Each row has a name. Each piece below is followed by the name of the row it came from, unless a question asks for something else. Each question is about the rows just above it. Places in a row count from 1.

[-60  82   7  -6 -46 -35  83   4   9] = z648
[-60  82   7  -6 -46  38 -60 -24 -13] = z540
[ 58 -61  -4  13  52  39 -26 -12 -15] = z944
Row and place of [58] in the named rows: -> z944, 1
Row and place of [-12] in the named rows: -> z944, 8
z944 without one entry, shuffled: [ 52 -26  -4  39 -61 -12 -15  13]. Gone: -> [58]

[11 11 11  1] : z785
[-1  1 11 -3] : z969
[  0  -3 -10   0] : z971
[  0  28 -11   0] : z399
[ 0 -3  4  0] : z151
[ 0 -8  5  1] : z336
[ 0 17 18 -3] : z544
Row and place of [-10] in the named rows: -> z971, 3
Repeated in z785: -> [11]
The one value in z971 and z336: -> [0]
Which entry of z151 is missing from [ 0  0 -3]? -> [4]
Which value is in both z971 and z399? -> [0]
Shuffled z544 with one entry gone: [18  0 17], missing -> [-3]

[  4 -10  19 -16  -1  -2   9  30 -17 -12  -3  37  30  10 -23] : z740
[  5   0  12  -4   0  -2  -2  12  59 -49  12  12  32  -7  31] : z816
[-12 -10   2  22 -19  -9   6   6   6  14   3  -5   9  29   1] : z576
[ -1   0 -11  -4   0  -2  -2  -2   3   1  -5  -3  -1  -5  -5] : z646
z816 without one entry, shuffled: [32 -7 -2 12 31  0  0 12  5 -2 59 12 -4 12]. Gone: -> [-49]
Which value appears more than once in z576? -> [6]
Shared by z740 and z816: -> [-2]
Repeated in z740: -> [30]
z576 without one entry, shuffled: [-12 -19   3   6  -5   6  14 -10  22   9  29   1   6   2]. Gone: -> [-9]

[  0 -10  -3   4  -5  11  -7   8  -7   3  13   0  -4   7  -2  -9  -7   6
  -2  -1  -2   9  -4   2  -5  -2  -3  -7   0   0  -7   2   6 -11  -5  -6
  13  -3 -12 -14   3  14  13   6  -3   6   8   5  -7 -16   4  -2   2   3
   2  -3   6   0   1   1  -2  -6]  z575
[  0 -17   7  27   0 -12 -11  40 -34  23  -3 -49   1 -11 -26 -28 -16   4
 -13  -6  -7 -10  42  -9  -9   0  -6  47  27   9  -7   0   2  22  -5  -7
  30   6   5 -31 -33 -52  21   1 -28 -30  -9   7  32  10 -17  -7   4  -6
   8 -11 -43  -1 -15  15  -1  59]  z288
[ -8  -8  -6   1  -7  -1  -3   0  -2   0  -1   4   2   8   8 -13  -6   0
   4  12   8  -9 -14  13   3  -9   4   5  20   2  -5   0  -2 -19  -2   1
  -1  -5   4   9 -11 -23  11  -2  16   4  15   4   1   2  -6   1   9  -4
   0  -8   5   6  10   2 -17  -6]  z308
[ 44  32  75  -6   6  12  21 -13  33  12 -11 -12  14 -38  -4 -18  43 -43
  24   0  -6 -19 -18 -12  34   2   1 -17 -19 -26 -20  20 -15 -29 -33  11
  -9  60 -14 -40  -7  26 -15   1 -26 -44  -3 -31  12 -40   0  38  38  44
 -14  -4   2  -4  47  62  14   2]  z106
[ -7   9   5   3  -1   9  -8   4  -8   5   2   2   1   7  -1  -2  -2   0
  -1  -4  -8   2  -2   4   0   3  -4  -6  -4   4  14   1   2 -14   0   3
  -4  -2 -11 -13  -5   2   0   1   3   5  -1   4  -7   7  -8  -2   4   2
   2  -7   2  -2  -3   2 -12  -5]  z99
Which row holds [ 44  32  75  -6   6  12  21 -13  33  12 -11 -12  14 -38  -4 -18  43 -43
  24   0  -6 -19 -18 -12  34   2   1 -17 -19 -26 -20  20 -15 -29 -33  11
  -9  60 -14 -40  -7  26 -15   1 -26 -44  -3 -31  12 -40   0  38  38  44
 -14  -4   2  -4  47  62  14   2]? -> z106
Move every entry of [-13] by +1 step of 1. -> [-12]

[ 5  1 -6  0 -2 15 -6]  z206
[  9   0 -26   0  -3  11  -2]  z374
[ 19 -27  71  -1 -13  26  21]  z919
[  6  -3 -12   0   1   7   5]  z769
[ 5  1 -6  0 -7  6 -8]  z649
[  1  -1   0   0 -10  13  -7]  z148
Shuffled z148 with one entry gone: [  0 -10  -7   0   1  -1], missing -> [13]
Shared by z374 and z148: -> [0]
Repeated in z206: -> [-6]

